[[ -6.4 -40.5 -10.2 -15.1  10.3  18.0  25.8  15.7  -1.9]
 [  9.7  45.4 -24.0   1.0  18.1 -40.1  22.4  22.4  -0.9]]
->
[[ -6.4   9.7]
 [-40.5  45.4]
 [-10.2 -24.0]
 [-15.1   1.0]
 [ 10.3  18.1]
 [ 18.0 -40.1]
 [ 25.8  22.4]
 [ 15.7  22.4]
 [ -1.9  -0.9]]

[[ -1.9   2.6 -60.4   4.5   0.9  -3.2   3.5  47.9  23.6   1.2]
 [ -2.9   3.7 -54.4   7.5   1.0  -0.4   0.5  44.2   4.5  15.1]
 [ -4.6   3.0  -4.7  12.0  -0.6   3.1  -9.8  10.4 -50.2  45.0]
 [ -5.1   4.3  -6.8  10.7   0.8   7.5  -8.1   8.3 -48.1  45.1]
 [-13.1   3.0  -2.4   6.5   1.6   9.2  -9.6   1.8 -41.8  54.5]
 [  1.8   3.2 -57.0   8.6  -0.1  -4.4   1.9  48.7   9.2   3.7]]
->
[[ -1.9  -2.9  -4.6  -5.1 -13.1   1.8]
 [  2.6   3.7   3.0   4.3   3.0   3.2]
 [-60.4 -54.4  -4.7  -6.8  -2.4 -57.0]
 [  4.5   7.5  12.0  10.7   6.5   8.6]
 [  0.9   1.0  -0.6   0.8   1.6  -0.1]
 [ -3.2  -0.4   3.1   7.5   9.2  -4.4]
 [  3.5   0.5  -9.8  -8.1  -9.6   1.9]
 [ 47.9  44.2  10.4   8.3   1.8  48.7]
 [ 23.6   4.5 -50.2 -48.1 -41.8   9.2]
 [  1.2  15.1  45.0  45.1  54.5   3.7]]

[[ -1.1   9.4 -36.1 -21.0  29.1 -22.2  10.9  10.7  -9.5   6.0 -16.7 -23.0
   16.8  29.8   6.5 -19.3]
 [ -5.3  30.2  10.4  -0.1 -41.1 -16.7 -62.6  36.1  -1.4  22.7   3.7   4.4
  -25.5 -17.9 -29.2   2.7]]
->
[[ -1.1  -5.3]
 [  9.4  30.2]
 [-36.1  10.4]
 [-21.0  -0.1]
 [ 29.1 -41.1]
 [-22.2 -16.7]
 [ 10.9 -62.6]
 [ 10.7  36.1]
 [ -9.5  -1.4]
 [  6.0  22.7]
 [-16.7   3.7]
 [-23.0   4.4]
 [ 16.8 -25.5]
 [ 29.8 -17.9]
 [  6.5 -29.2]
 [-19.3   2.7]]

[[-51.2 -19.6 -30.8   3.7   6.4 -20.3 -20.2  44.4]
 [-46.3  -9.8 -21.1 -10.7  12.5 -26.7 -32.4  37.1]
 [-52.0 -23.0 -35.9   9.9   4.4 -16.8 -12.6  45.5]]
->
[[-51.2 -46.3 -52.0]
 [-19.6  -9.8 -23.0]
 [-30.8 -21.1 -35.9]
 [  3.7 -10.7   9.9]
 [  6.4  12.5   4.4]
 [-20.3 -26.7 -16.8]
 [-20.2 -32.4 -12.6]
 [ 44.4  37.1  45.5]]

[[ 45.3   4.6 -10.0 -30.9  24.4 -27.0]
 [-54.9  44.7  62.8  -0.7  25.9 -24.7]
 [-12.3 -32.5 -25.8  10.1 -24.7  22.8]
 [ 12.8  14.8   3.5   8.6  -1.2   9.2]
 [ 23.0 -29.5 -44.1  14.6 -27.0  26.1]
 [ 21.5  -7.3 -10.1  -4.5  -1.1  -1.1]
 [ 16.7  31.5  17.6   9.1   5.5   4.2]
 [ -8.7  32.7  20.4  29.3 -10.3  17.9]]
->
[[ 45.3 -54.9 -12.3  12.8  23.0  21.5  16.7  -8.7]
 [  4.6  44.7 -32.5  14.8 -29.5  -7.3  31.5  32.7]
 [-10.0  62.8 -25.8   3.5 -44.1 -10.1  17.6  20.4]
 [-30.9  -0.7  10.1   8.6  14.6  -4.5   9.1  29.3]
 [ 24.4  25.9 -24.7  -1.2 -27.0  -1.1   5.5 -10.3]
 [-27.0 -24.7  22.8   9.2  26.1  -1.1   4.2  17.9]]

[[-60.7  -6.8 -16.6]
 [-54.7  -6.7 -31.4]
 [-63.2  -6.6  -0.3]
 [-57.1  -6.8 -26.8]]
->
[[-60.7 -54.7 -63.2 -57.1]
 [ -6.8  -6.7  -6.6  -6.8]
 [-16.6 -31.4  -0.3 -26.8]]

[[  6.2 -47.9 -50.3  -8.0  51.0  36.9 -49.5 -41.5  42.4 -26.1 -44.2  49.3
  -23.4  44.2  -4.2 -53.1]
 [ 33.7 -34.5  47.5 -26.7 -32.3   7.1  22.5 -35.3  34.0  33.0  55.9   8.0
   56.1   1.5   3.3  -5.4]
 [-25.6 -24.3  14.2  22.4 -51.5 -35.4 -34.5  16.1  15.5 -15.4  44.2 -56.1
   30.2  43.3 -40.5   1.3]]
->
[[  6.2  33.7 -25.6]
 [-47.9 -34.5 -24.3]
 [-50.3  47.5  14.2]
 [ -8.0 -26.7  22.4]
 [ 51.0 -32.3 -51.5]
 [ 36.9   7.1 -35.4]
 [-49.5  22.5 -34.5]
 [-41.5 -35.3  16.1]
 [ 42.4  34.0  15.5]
 [-26.1  33.0 -15.4]
 [-44.2  55.9  44.2]
 [ 49.3   8.0 -56.1]
 [-23.4  56.1  30.2]
 [ 44.2   1.5  43.3]
 [ -4.2   3.3 -40.5]
 [-53.1  -5.4   1.3]]
